Below are the code and all the weights of a small trained network. Each question names an input and a target symbol and asks about switching units off, where a switched-off unit gives its printed mean instead of its output.

import numpy as np


def w(rows, s, z=0):
    codes = np.array(rows[::2]) - 128.0
    scale = np.full(codes.shape[1], s)
    scale[-1] = z or s
    return codes * scale


def f(y):
    return y / 2 * (1 + np.tanh(0.7978845608 * (y + 0.044715 * y**3)))


def softmax(a):
    e = np.exp(a - a.max(-1, keepdims=True))
    return e / e.sum(-1, keepdims=True)


def log_softmax(a):
    a = a - a.max(-1, keepdims=True)
    return a - np.log(np.exp(a).sum(-1, keepdims=True))


def net(x, mask):
    ids = ['αβγζηθλμξπστφω'.index(c) for c in x.split()]
    T = len(ids)
    res = E[ids] + P[:T]
    u = 0
    for l in range(3):
        q, k, v = (res @ M[l].T for M in (Q, K, V))
        z = softmax(np.where(np.tri(T) > 0, q @ k.T / 3**0.5, -1e9)) @ v
        res = res + np.where(mask[u], z, O[l][:, -1]) @ O[l][:, :-1]
        u += 1
        y = f(res @ A[l][:, :-1].T + A[l][:, -1])
        res = res + np.where(mask[u : u + 4], y, B[l][:, -1]) @ B[l][:, :-1]
        u += 4
    return log_softmax(res[-1] @ U[:, :-1].T + U[:, -1])


Q, K, V, O, A, B = {}, {}, {}, {}, {}, {}
E = w([
[146,67,90,166,226,160,25,136],'α',
[107,125,114,201,185,132,61,107],'β',
[94,71,85,197,150,100,101,77],'γ',
[56,136,54,220,151,148,117,92],'ζ',
[91,111,110,169,201,96,102,120],'η',
[38,24,183,231,152,166,36,103],'θ',
[164,24,45,114,211,252,91,115],'λ',
[127,88,109,192,155,80,144,86],'μ',
[172,135,17,184,139,253,240,121],'ξ',
[139,216,140,30,4,75,32,11],'π',
[226,159,184,231,150,234,190,189],'σ',
[60,104,104,111,181,77,246,117],'τ',
[224,201,149,108,179,88,232,190],'φ',
[249,20,152,73,141,43,148,154],'ω',
],0.0055)
P = w([
[189,167,3,207,227,51,88,73],'0',
[203,128,147,193,229,118,147,52],'1',
[203,117,159,164,210,126,162,57],'2',
[181,98,169,148,179,131,150,79],'3',
[178,88,162,134,145,141,159,98],'4',
[156,76,176,111,119,141,160,109],'5',
[136,63,155,87,107,141,154,139],'6',
[137,52,162,53,92,137,173,162],'7',
[140,41,164,61,60,132,174,179],'8',
[169,7,125,50,53,133,179,212],'9',
],0.0045)
Q[0] = w([
[211,85,161,194,206,157,175,3],'L0H1',
[47,176,175,32,70,97,46,225],'L0H1',
[190,34,52,246,249,199,221,123],'L0H1',
],0.0051)
K[0] = w([
[164,81,69,15,3,28,208,141],'L0H1',
[87,171,146,249,200,227,35,47],'L0H1',
[115,46,213,22,78,109,243,249],'L0H1',
],0.0052)
V[0] = w([
[254,66,115,33,196,17,217,161],'L0H1',
[88,83,89,141,156,43,234,12],'L0H1',
[219,37,60,178,164,127,241,173],'L0H1',
],0.0051)
O[0] = w([
[146,115,230,67,253,171,98,132,253],'L0H1',
[42,118,155,91,229,75,226,12,198],'L0H1',
[136,72,174,131,248,205,145,112,245],'L0H1',
],0.0048,0.0043)
A[0] = w([
[65,54,154,176,207,212,2,149,172],'L0N1',
[183,114,135,102,140,64,247,228,179],'L0N2',
[165,167,18,232,166,72,19,55,251],'L0N3',
[107,57,170,215,228,209,202,70,176],'L0N4',
],0.0044,0.0029)
B[0] = w([
[133,11,124,114,189,165,95,165,193],'L0N1',
[175,110,144,69,177,130,185,213,162],'L0N2',
[87,164,109,227,183,116,3,32,151],'L0N3',
[81,117,170,128,237,171,181,84,254],'L0N4',
],0.0047,0.0067)
Q[1] = w([
[135,20,251,13,248,225,253,129],'L1H1',
[155,14,251,40,246,246,248,131],'L1H1',
[124,4,252,38,250,250,235,38],'L1H1',
],0.0054)
K[1] = w([
[134,166,141,30,15,170,104,90],'L1H1',
[141,163,152,23,11,167,105,94],'L1H1',
[160,153,148,22,2,152,142,124],'L1H1',
],0.0057)
V[1] = w([
[143,46,173,64,185,210,243,240],'L1H1',
[107,46,138,189,158,253,19,93],'L1H1',
[43,48,130,55,98,29,16,28],'L1H1',
],0.0052)
O[1] = w([
[108,50,184,129,225,201,214,168,253],'L1H1',
[139,33,76,183,92,135,25,151,189],'L1H1',
[125,56,72,55,25,3,49,82,123],'L1H1',
],0.0051,0.0073)
A[1] = w([
[18,117,154,188,170,199,126,214,150],'L1N1',
[194,28,90,139,71,3,17,130,251],'L1N2',
[157,166,73,144,11,35,107,75,79],'L1N3',
[251,48,98,211,102,168,67,220,200],'L1N4',
],0.0044,0.003)
B[1] = w([
[101,114,82,207,107,222,196,96,254],'L1N1',
[30,241,174,114,185,94,22,135,189],'L1N2',
[74,123,53,236,64,171,211,93,146],'L1N3',
[120,86,210,184,94,220,3,170,179],'L1N4',
],0.0041,0.0067)
Q[2] = w([
[128,177,123,9,26,19,14,119],'L2H1',
[200,227,156,51,109,39,214,113],'L2H1',
[128,108,163,223,239,251,254,144],'L2H1',
],0.0054)
K[2] = w([
[108,186,144,211,210,136,64,6],'L2H1',
[227,78,217,62,205,69,35,21],'L2H1',
[154,59,117,34,34,103,182,255],'L2H1',
],0.0049)
V[2] = w([
[24,14,57,63,118,41,188,19],'L2H1',
[28,237,165,99,182,44,211,142],'L2H1',
[39,183,58,254,104,175,165,96],'L2H1',
],0.0052)
O[2] = w([
[105,12,66,55,121,4,243,9,198],'L2H1',
[27,173,88,231,236,14,254,201,8],'L2H1',
[230,60,12,219,23,131,195,252,66],'L2H1',
],0.0053,0.0012)
A[2] = w([
[78,197,186,102,168,196,112,13,144],'L2N1',
[62,188,213,43,176,176,137,20,53],'L2N2',
[16,253,137,233,202,187,92,163,253],'L2N3',
[9,203,214,79,201,202,77,25,131],'L2N4',
],0.0042,0.0011)
B[2] = w([
[246,57,167,28,84,37,158,154,209],'L2N1',
[230,72,187,84,29,31,130,191,226],'L2N2',
[119,218,142,56,141,35,113,254,190],'L2N3',
[209,96,122,30,53,21,121,240,254],'L2N4',
],0.0046,0.0097)
U = w([
[134,115,73,49,108,246,76,71,149],'α',
[223,122,46,173,134,222,196,97,154],'β',
[31,57,106,171,205,150,246,41,142],'γ',
[31,51,199,238,57,112,103,161,109],'ζ',
[50,228,131,139,199,79,148,245,164],'η',
[136,168,114,116,59,126,153,131,157],'θ',
[108,192,117,67,152,124,31,160,41],'λ',
[104,149,115,136,204,98,107,81,101],'μ',
[144,142,133,165,159,107,115,90,72],'ξ',
[177,94,47,196,100,67,176,178,2],'π',
[161,151,189,203,49,217,138,203,91],'σ',
[96,143,157,146,186,122,115,2,253],'τ',
[96,194,148,137,140,91,84,135,180],'φ',
[153,101,192,28,81,25,131,157,71],'ω',
],0.0039,0.0025)

Each question gives the input, a string of symbols that net reads in full, and the target symbol t.
The units are the heads (3 rows each of Q, K, V and O) and the neurons (one row each of A and B). Each row of codes is followed by its name. A weight is (code - 128) times the scale printed after its matrix; where a second scale follows, it is the last column's (O, A, B and U).
mask holds one flag per unit, layer by layer, with each layer's heads first. A switched-off unit (its flag False) gives its mean, the last column of its rows in O or B, instead of its output. The means were averaged over made-up inputs and are rounded, as every weight is.
A unit's drop is (log p(t) with every unit on - log p(t) with that unit switched off) / (log p(t) with every unit on - log p(t) with every unit switched off).
The circuit of an input: a set's keep is (log p(t) with only the set's units on - log p(t) with every unit switched off) / (log p(t) with every unit on - log p(t) with every unit switched off). Starting from the 12 units with the biggest drops (on a tie, the unit counted first), units are removed one at a time, each time the one whose removal leaves the highest keep (on an exact tie, the one counted first), for as long as the keep stays at least 0.8.
units of the circuit, in order: the units of the circuit, biggest drop first
unit that matters most: the unit with the biggest drop
k most important neurons: the k neurons with the biggest drops, biggest first
k most important neurons of layer l: the k neurons of layer l with the biggest drops, biggest first
input η φ σ, target η: units of the circuit, in order	(L2H1 L1H1 L2N3)
input ζ η β ξ φ ζ θ φ α, target η: units of the circuit, in order	(L2H1 L1H1 L2N3 L0N1)
input τ τ σ, target γ: units of the circuit, in order	(L2H1 L0H1 L1H1 L0N4)
input τ φ α, target η: units of the circuit, in order	(L2H1 L1H1 L2N3 L0N3)
input ζ τ τ σ β σ σ α, target σ: units of the circuit, in order	(L2H1 L1H1 L1N1)
input φ λ η σ, target σ: units of the circuit, in order	(L2H1 L1H1 L0N3)
input φ λ γ, target η: units of the circuit, in order	(L2H1 L1H1 L2N3 L0N4)
input β σ λ σ, target σ: units of the circuit, in order	(L2H1 L1H1 L0H1)
input ω ω φ β, target ω: 3 most important neurons	(L2N4 L2N1 L2N2)
input ω β φ, target ω: 2 most important neurons of layer 0	(L0N1 L0N4)
input ω σ φ ξ, target η: unit that matters most	L0N3
input θ ω ω α φ α η, target η: 4 most important neurons	(L0N3 L2N3 L0N2 L0N1)
input λ ξ ω ζ α, target ω: 2 most important neurons	(L0N3 L2N4)
input λ θ τ α ω ξ ξ, target ω: most important neuron of layer 1	(L1N3)
input φ θ τ γ, target γ: 3 most important neurons of layer 1	(L1N2 L1N4 L1N1)
input π η α, target π: 2 most important neurons	(L1N3 L0N3)
input η θ ω τ φ λ, target η: 2 most important neurons	(L2N3 L0N2)
input ζ γ τ σ η, target γ: 2 most important neurons of layer 1	(L1N2 L1N4)
input τ α ω ω θ φ μ ω τ, target ω: 2 most important neurons of layer 2	(L2N2 L2N4)
input ω θ α η θ φ φ, target η: most important neuron	(L2N3)
input τ σ ζ, target γ: 2 most important neurons	(L0N4 L1N2)
input α λ α, target α: 2 most important neurons of layer 0	(L0N1 L0N3)
input τ λ η φ τ ξ ξ τ σ, target γ: 2 most important neurons of layer 0	(L0N4 L0N3)
input π ω θ η ω α ω ω ζ γ, target π: 2 most important neurons of layer 1	(L1N3 L1N2)
input ω σ λ ω θ λ τ σ η, target γ: 2 most important neurons of layer 2	(L2N4 L2N2)
input τ ω ζ φ λ θ ω θ, target ω: 4 most important neurons	(L2N4 L2N2 L2N1 L0N4)
